(in the rows, 128 means zero)
Each row of numbers stands for one element and depends on some of the facts below. Use the named rows to name the rest.

Some facts about the elements:
bedru Ω grorova; bira Ω voste; biskor Ω kadak; breflo Ω drepladul
brudon Ω kadak; burodrur Ω giti; dobru Ω sogris; drodraflu Ω kadak
druvigran Ω voste; dugikam Ω klurek; fatis Ω drodraflu; flater Ω biskor
flerul Ω klurek; fligar Ω voste; fligar Ω grebe; fligru Ω sopu
fligru Ω trubon; flitrin Ω klurek; fluzaril Ω kladas; foflitril Ω libro
foflitril Ω klurek; furar Ω zerom; gimu Ω grelik; godrek Ω voste
godrek Ω graples; graples Ω voste; graples Ω kadak; gravuk Ω furar
grekik Ω drepladul; grelik Ω kadak; griklelar Ω korozul; grilum Ω fligar
grinem Ω kadak; gritrun Ω sutresker; grokis Ω tostan; grokis Ω ruzum
grokis Ω fitru; groklin Ω fitru; grorova Ω kadak; grovus Ω nuski
kidra Ω kadak; klenur Ω kadak; klesos Ω godrek; klidrosi Ω furar
klidrosi Ω zerom; klufel Ω biskor; klurek Ω kadak; korozul Ω furar
kubal Ω fligar; libro Ω giti; lopem Ω vobra; maskun Ω furar
masum Ω giko; masum Ω rugibas; mezan Ω korozul; mivum Ω klurek
motre Ω plemal; motre Ω kadak; mukul Ω vobra; muplus Ω trubra
mutas Ω giti; mutas Ω skugrol; mutas Ω kadak; natur Ω mivum
neni Ω griklelar; nida Ω grinem; nida Ω fuvodrik; nuski Ω kadak
pabron Ω kladas; pabron Ω grorova; pezik Ω boza; pezik Ω kadak
piflek Ω druvigran; pifu Ω teple; pladril Ω flitrin; pleklil Ω boza
plemal Ω stosto; pluva Ω grinem; pluva Ω trodos; pluva Ω kadak
pobrik Ω korozul; pobrik Ω kadak; pogil Ω brudon; pogil Ω biskor
pokil Ω voste; pubito Ω sopu; reklin Ω gestin; reklin Ω grorova
rodre Ω trubra; rodre Ω kadak; ronuber Ω stosto; ronuber Ω kadak
rugibas Ω trubra; rugibas Ω drodraflu; rugibas Ω zerom; rugibas Ω kadak
rulin Ω boza; rulin Ω klurek; satrek Ω kidra; skigrus Ω flitrin
skigrus Ω kadak; skugrol Ω burodrur; skugrol Ω korozul; skugrol Ω vobra
skuzisim Ω kluzelar; sopu Ω drodraflu; sopu Ω kadak; sopu Ω biskor
sozek Ω fluzaril; stelo Ω lapak; stosto Ω klurek; sutresker Ω libro
sutresker Ω graples; sutresker Ω kadak; talis Ω graples; teple Ω fligar
teple Ω ronuber; tostan Ω kladas; tostan Ω kadak; trefik Ω neni
trodos Ω grorova; trubon Ω zerom; trubon Ω kadak; trubon Ω biskor
trubra Ω grorova; trubra Ω kadak; trulizur Ω kadak; vapi Ω skugrol
vapi Ω biskor; vodrul Ω pabron; vodrul Ω motre; voflu Ω skopadres
vona Ω voste; voste Ω kadak; zegu Ω sopu; zufe Ω kadak
bedru η b; bira η b; biskor η c; borugak η c
boza η a; braplas η a; breflo η c; brudon η c
burodrur η c; dobru η c; drepladul η a; drodraflu η b
druvigran η a; dugikam η b; fatis η a; fitru η c
flater η b; flerul η c; fligar η a; fligru η d
flitrin η a; flokis η b; fluzaril η b; foflitril η a
furar η a; fuvodrik η c; gestin η c; gimu η b
giti η a; godrek η d; graples η b; gravuk η a
grebe η a; grekik η d; grelik η b; griklelar η d
grilum η b; grinem η c; gritrun η c; grokis η c
groklin η b; grorova η a; kadak η b; kidra η d
kladas η b; klesos η d; klidrosi η a; klufel η a
klurek η c; kluzelar η a; korozul η a; kubal η d
lapak η c; libro η b; lopem η a; masum η a
mezan η a; motre η a; muplus η b; mutas η a
natur η a; neni η c; nida η c; nuski η d
pabron η c; pesaska η d; pezik η a; piflek η c
pifu η d; pladril η c; pleklil η a; plemal η d
pobrik η a; pokil η d; pubito η c; reklin η c
rodre η a; rugibas η b; rulin η b; ruzum η d
satrek η c; skopadres η b; skugrol η b; skuzisim η d
sogris η c; sopu η b; stelo η a; stosto η a
teple η b; trefik η a; trodos η d; trubon η a
trubra η c; trulizur η a; vobra η b; vodrul η d
voflu η d; vona η a; voste η c; zegu η a
zerom η b; zufe η b

Known rows:
rodre: [106 150 112 128 127 155 150 138 137 149 114 158 123 101 181 127 158 136
 109 134 116 136 120 123  92  96 108 165 122 118 129 123 127 132 138 120
 115 112 122 122 140 144  93 156 118 158  91 150 124 109]
stosto: [130  88 133 165 120 122 129 151 179 142 108 123 129 111  84 144 136 125
 127 153 120 143 179 122  88  96 109  75 158  57 141 118 122 150 115 135
 138  80 188 139 123 125 113 149 114 166 104 109 186 110]
fuvodrik: [108 114 127 134 119 124 143 118 148 122 138 121 132 107 128 145 122 134
 141  94 145 144 124 153 134 107 125 139 127 129 119 119 145 122 116 112
 113 165 148 106 125 130  97 149 126 111 144 138 127 125]
gravuk: [107 138 106 107 134 125  96  88 162 152 131 129 108 113 159 150  92 116
  99 125  99 125 158 133 129  68  92  93 139 127 137 122 144 159 125 112
 102 122 140 139 143 140  79 114 118 150 120 156 136 105]
pokil: [122 127 160 117 104 128 119 100 132 118 134 127 127  78 167 130 114 131
 131 134 124 143 115 121  92 173 133 100 109  99 126 143 132 185 146 147
  64 149 104 137 145 105 129 113 138  91 140 107 138 153]
giti: [161 171  88 128 119 148  89 121 137 149 157 147 121 105 180 142 141 144
 123 117 153 122 139 167 110  70 132  82 139 103 109 122 151 122 125 133
 136 135 118 106 135 132 110 146 141 147 145 128 156 100]
pifu: [104 144 117 122  86 133 147  92 160 132 144 121 130 115 123 136 127 149
 150 161 125 129 122 128  93 114 109 130 124  97 122 129 128 143 123 109
  92 161 129 138 137 127 134 121 142 127 137 116 123 113]
trubon: [134 112 109 128 131 148 139 104 148 165 113 170 113 103 188 180 164 125
 104 142  92 106 139 139 123  93 115 173 126 126 145 145 129 144 111 128
 123 133 132 144 144 119 121 140  94 134  99 150 116 113]
trodos: [ 90 186  96 110  76 141 172 127 146  93 145 137 161  76 129  89 141 112
 145 153 100 117 100 131 115  95  76 148 125 149 123 135 167 159  91 144
 106  92 116 148 161 152 130 114 157 125 137 114 130 135]
pesaska: [114 130 126 125  95 141 146  84 146 123 140 137 129 115 119 138 129 136
 148 136 129 137 120 145 108 126 106 128 133 106 113 124 149 145 122 109
  94 152 120 125 135 122 123 130 135 140 145 120 125 121]
libro: [171 200  98 135 113 147  91 134 125 165 144 142 118  97 151 115 149 158
 119  82 165 113 120 142 128  78 149  84 137 110 103 146 156 135 102 146
 146 140  99 126 117 134 154 121 161 151 192 138 196  91]
klufel: [158 122 111 123 118 147 127 100 147 139 135 159 113 113 145 189 155 119
 120 153  94  94 145 166 133 101 117 154 135 109 150 149 113 152  99 147
 139 141 155 129 146 113 133 152 103 102 122 122 105 143]
mutas: [146 173 105 130 123 151 119 135 126 157 123 162 111 102 180 131 158 145
 113 129 136 120 121 144  87  76 135 145 126 103 120 128 134 124 135 145
 128 126 119 117 140 144 103 154 132 159 122 138 135 100]
trubra: [ 75 157 100 124 112 136 194 168 140 121 106 142 150  62 168  93 158 119
 128 107 122 135  83 121 114  81 113 208 111 173 125 136 154 123 100 139
 123 109 126 136 143 162  95 135 134 128 118 156 130 116]
teple: [ 73 191  88 121 102 145 148 129 177 159 155  85 136 123 120 118 121 177
 132 155 132 133 138  79 106 100 110 127 112  96 147 147  58 148 113 106
 138 178 147 138 115 148 154 125 144 108 135 132 136 103]
klurek: [103  71 159 179 126 114 192 175 157 156  54 144 125  76 113 120 162 139
 126 103 136 159 115 110  82 101 146 178 130  89 130 123 141 121 113 141
 112 107 165 147 113 135 102 151 107 168 105 138 176  94]
furar: [100 121  98  95 143 113  93  69 178 165 124 126 104 107 179 159  82 105
  89 121  87 122 172 125 149  53  78  83 139 146 139 124 164 167 119  94
  94 127 131 157 148 139  77  83 110 148 120 175 142  84]
druvigran: [141 128 151 112 135 134  89 128 129 119 144 129 127  80 199 141 115 120
 103 123 123 144 146 123 102 159 137  78 107 102 142 142 104 191 157 155
  97 128 117 121 150 111  99 138 125  91 113 118 140 167]
natur: [132 133 116 128 121 140 118 123 152 133 142 138 128 118 137 146 131 129
 122 140 117 132 151 147 111  98 103 109 138  99 132 121 126 144 128 126
 127 119 150 119 139 131  99 148 122 142 117 126 136 124]
grovus: [138 159 117 151 108 130 142 119 139 139 137 137 137 123 146 122 114 150
 149 126 134 128 130 127 143 108 115 143 128 124 114 116 113 141 128 122
  88 130 141 121 143 110 110 137 118 136 147 124 131 129]
brudon: [ 92 126 137 143 126 132 185 147 135 151  83 152 118  85 172 126 161 146
 120 102 134 145  85 127  95 104 148 219 107 131 126 127 133 112 127 129
 106 152 133 126 125 143  94 152 115 145 112 161 117 104]

Which element is each row?
No name comes twice in this set of rows, the named rows included.
[155 170  97 134 114 123 100 134 136 149 137 135 116  78 152 127 137 149
 135  85 171 118 111 178 115  58 170 106 128 116 108 133 166 107 103 156
 136 161 120 110 126 145 119 134 152 112 186 133 169  95]  burodrur
[104 196 100 108 100 146 159 151 141 114 143 128 153  97 114  90 140 115
 126 109 111 120 110 114 142 105  87 149 130 156 128 146 143 171  84 139
 146  97 123 143 137 152 135 126 149 136 148 142 145 142]  bedru
[138 136 129 132 117 152 170 112 133 163 106 165 114 117 132 168 179 139
 117 121  98 100 110 125 144 128 130 216 117 125 146 167 107 148  86 140
 141 154 133 146 124 105 166 142 103 121 132 149 114 134]  sopu
[ 93 143 104 120 104 127 164 147 153 101 138 118 150  76 130 111 130 111
 139 104 126 129 109 149 136  87 110 149 122 158 128 129 152 142  94 139
 131 124 144 123 140 150 103 133 137 103 142 135 132 136]  reklin
[110 138 118 116 128 137 127  94 155 157 139 126 124 123 137 143 118 128
 110  91 121 131 139 115 160 111  91 122 134 139 124 136 145 160 105  92
 124 148 123 141 119 122 129 110 123 147 152 161 158 111]  zerom
[152 165 127 158 119 132 141 142 120 154 113 161 131 100 192 105 137 154
 135 108 150 132 109 119 127 106 142 155 119 123 103 120 130 129 140 138
  76 118 110 131 145 111 113 135 119 157 141 135 146 111]  sutresker
[123 138 133 125  96 134 135  91 143 123 138 136 127 108 126 138 124 132
 143 134 123 132 117 142 107 132 110 128 128 102 120 129 149 158 128 126
  85 148 118 132 138 117 125 123 139 129 145 118 132 130]  klesos
[ 93 180 101 121 108 142 142 127 163 151 148  98 133 121 120 121 122 162
 125 138 127 131 137  93 113 112 111 124 116 102 142 149  75 157 114 116
 132 165 139 134 120 136 148 129 141 117 139 134 140 111]  grilum
[150 228 130 116 111 127  98 114 116 137 123 130  94 139  74 109 106 147
 127  86 118 111 102 148 114 101 140 153 141  99 133 135 109 150 109 178
 131 149 134 125 130 155 111 144 152 157 175 143 114 136]  skugrol
[117  67 147 169 117 103 148 157 175 131  97 115 132  91  74 137 129 121
 139 109 138 153 148 137 115 100 135 106 147  84 134 121 144 139  98 138
 126 112 187 136 119 126 108 144 117 128 134 119 186 115]  flerul
[ 99 154 106 115 119 143 113 132 168 141 159  97 132  89 189 139 111 153
 117 167 124 138 158  97  80 123 130  77  99  88 155 145  60 170 152 128
 109 155 137 123 144 132 118 133 130  72  99 111 132 133]  fligar
[114 157 132 152 116 141 181 140 121 136 113 159 143 119 164 106 136 144
 145 117 128 138 100 112 130 118 115 200 120 143 108 112 120 126 142 115
  78 114 129 122 145 114  98 151 111 165 118 140 111 124]  tostan
[114 167 116 118 115 143 141 125 144 141 138 126 134 116 118 119 134 135
 121 106 122 129 123 118 137 117 105 142 127 131 125 139 125 158 105 119
 131 130 125 134 126 135 131 126 138 148 150 145 149 124]  muplus
[129 154 158 116 127 133 110 130 126 134 138 118 130  89 157 123 116 134
 108  91 128 146 119  97 126 176 134 102 110 119 138 154 104 198 131 151
 102 146 110 137 131 110 136 121 136 102 149 132 157 158]  bira
[109 117 132 133 120 120 141 123 145 120 131 117 126  91 132 139 120 124
 133  96 140 140 124 149 127 112 130 135 120 127 129 128 133 139 115 133
 112 156 151 118 128 128 100 140 125 101 142 134 133 137]  piflek

Now the same elements, written a new way:
Known rows:
korozul: [151  95 116 168  88 142 128 107  39  28 144 117  93]
grebe: [ 80 145 126 109  98 160 126 133  94 173 156 150  81]
pezik: [173 118 124  97  91 109 147 110 135 154 155 183 112]
giti: [ 80 149 127 115  92 161 131 128  94 163 157 148  77]
klidrosi: [141 104 119 154  90 145 129 112  57  60 146 128  92]
trefik: [127 111 126 136  90 148 118 130  90 106 148 138 110]
kluzelar: [ 79 148 127 113  93 161 130 129  93 165 159 147  77]
drepladul: [ 79 148 127 114  92 162 129 130  92 164 158 149  74]
grilum: [ 94 101 144 164 145 133 118 141 126 123  96 127 141]
dugikam: [ 86 111 182 208  86 159 112 171 213  97 102 103 203]
lapak: [ 67 191 106 111 137 145 129 120 130 147 128 105 127]
piflek: [117 148 104 123 143 130 108 128 129 101 116 101 169]
flerul: [109 153 141 170  86 157 100 160 212  72 120  74 233]
gritrun: [117 154 105 128 137 130 117 122 129  95 118  99 164]
grokis: [109 159 106 127 136 134 119 120 127 101 120 100 155]
voste: [197 126  91  38 183  63 114 126 187 209 113 183 205]
pokil: [163  84 127  88 198 111  75 200 126 189 114 102 170]
kubal: [155 114 135 130 160 122 114 167 112 125 127  78 126]
godrek: [167  82 128  88 200 111  72 202 126 190 115 103 172]
mivum: [106 117 173 183  93 176  93 167 216  86 128  84 206]
sutresker: [162 116 129  97 159 108 128 112 157 152 128 155 137]

Which element is each row?
No name comes twice in this set of rows, the named rows included.
[105 160 139 114 154 135 139 157 117 175 140  86  82]  ruzum
[121 111 131 121 161 140 101 134 127 131 123 122 140]  talis
[ 87 116 147 167 136 136 131 132 129 125 100 126 126]  groklin
[159 121 135 139 152 121 129 153 106 107 129  74 112]  fligru
[142 103 119 155  90 145 125 115  60  59 144 124  95]  gravuk
[196 117 120  80  96  90 160 100 144 167 156 204 110]  trulizur
[141 114 139 146 138  98 160 101 141 125 103 158 117]  rugibas
[182 111 116 114  93 108 153  95  98 109 153 171  92]  trubon
[109 158 139 115 153 135 137 157 117 172 139  86  85]  pesaska
[180 115 121  95  94 106 148 106 132 151 154 187 110]  motre
[129 117 129 144 149 140 121 111 105  84 126 110 115]  vapi
[108 108 143 176 136 126 139 119 114  92  99 125 120]  flater
[205 114 116  83  94  87 164  91 134 154 155 202 103]  grorova

